Below are the code and all the weights of a small trained network. Each question names an input and a class and asks about switching units off, where a switched-off unit gives its printed mean instead of its output.

import numpy as np


def w(rows, s, z=0):
    codes = np.array(rows[::2]) - 128.0
    scale = np.full(codes.shape[1], s)
    scale[-1] = z or s
    return codes * scale


def norm(h):
    return h / np.sqrt((h * h).mean(-1, keepdims=True) + 1e-5)


def f(y):
    return np.maximum(y, 0)


def log_softmax(a):
    a = a - a.max(-1, keepdims=True)
    return a - np.log(np.exp(a).sum(-1, keepdims=True))


def net(x, mask):
    res = np.array(x, float).reshape(1, 3) / 4 @ E
    u = 0
    for l in range(3):
        y = f(norm(res) @ A[l][:, :-1].T + A[l][:, -1])
        res = res + np.where(mask[u : u + 4], y, B[l][:, -1]) @ B[l][:, :-1]
        u += 4
    return log_softmax(norm(res)[-1] @ U[:, :-1].T + U[:, -1])


A, B = {}, {}
E = w([
[57,140,50],'x0',
[137,86,96],'x1',
[90,2,159],'x2',
],0.0074)
A[0] = w([
[205,127,174,9],'0.n1',
[2,69,1,201],'0.n2',
[43,176,19,160],'0.n3',
[189,194,81,116],'0.n4',
],0.0097,0.0011)
B[0] = w([
[186,18,76,162],'0.n1',
[104,132,16,254],'0.n2',
[148,94,14,228],'0.n3',
[43,2,207,189],'0.n4',
],0.0093,0.008)
A[1] = w([
[185,247,143,232],'1.n1',
[117,123,167,2],'1.n2',
[58,194,111,191],'1.n3',
[137,112,223,247],'1.n4',
],0.013,0.0043)
B[1] = w([
[115,1,148,140],'1.n1',
[99,47,123,132],'1.n2',
[99,67,106,216],'1.n3',
[109,125,43,253],'1.n4',
],0.0099,0.0056)
A[2] = w([
[181,94,255,232],'2.n1',
[131,96,68,12],'2.n2',
[38,134,88,255],'2.n3',
[35,62,156,108],'2.n4',
],0.0089,0.0046)
B[2] = w([
[221,91,33,143],'2.n1',
[72,122,159,163],'2.n2',
[31,39,136,254],'2.n3',
[119,2,173,177],'2.n4',
],0.0096,0.0094)
U = w([
[43,47,143,251],'0',
[58,54,98,196],'1',
[155,115,5,244],'2',
[73,109,131,131],'3',
[86,144,251,1],'4',
[151,245,150,1],'5',
[175,198,102,1],'6',
],0.011,0.0053)

Each question gives the input, the list of numbers given to net, and the class t.
The units are the neurons (one row each of A and B). Each row of codes is followed by its name. A weight is (code - 128) times the scale printed after its matrix; where a second scale follows, it is the last column's (A, B and U).
mask holds one flag per neuron, layer by layer. A switched-off neuron (its flag False) gives its mean, the last column of its row in B, instead of its output. The means were averaged over made-up inputs and are rounded, as every weight is.
A unit's drop is (log p(t) with every unit on - log p(t) with that unit switched off) / (log p(t) with every unit on - log p(t) with every unit switched off).
k most important neurons: the k neurons with the biggest drops, biggest first
k most important neurons of layer l: the k neurons of layer l with the biggest drops, biggest first
drop when u is switched off: that unit's drop, to one decimal
input [-8,-1,-2], class 2: most important neuron -> [0.n1]
input [-6,0,0], class 2: 3 most important neurons -> [0.n1; 2.n3; 0.n4]
input [-8,-7,3], class 2: 3 most important neurons of layer 0 -> [0.n1; 0.n4; 0.n2]
input [-8,5,5], class 2: 3 most important neurons of layer 0 -> [0.n4; 0.n1; 0.n2]
input [-5,-2,3], class 2: 3 most important neurons of layer 2 -> [2.n3; 2.n1; 2.n4]
input [-8,0,5], class 2: 3 most important neurons of layer 0 -> [0.n4; 0.n1; 0.n2]
input [-8,-2,6], class 2: 3 most important neurons of layer 0 -> [0.n4; 0.n1; 0.n2]
input [-6,-2,4], class 2: 2 most important neurons of layer 2 -> [2.n3; 2.n1]
input [-4,2,0], class 2: 2 most important neurons of layer 2 -> [2.n3; 2.n4]
input [-7,-6,1], class 2: drop when 2.n4 is switched off -> 0.1
input [-6,0,2], class 2: drop when 0.n1 is switched off -> 0.6
input [-8,-7,2], class 2: drop when 1.n1 is switched off -> 0.0
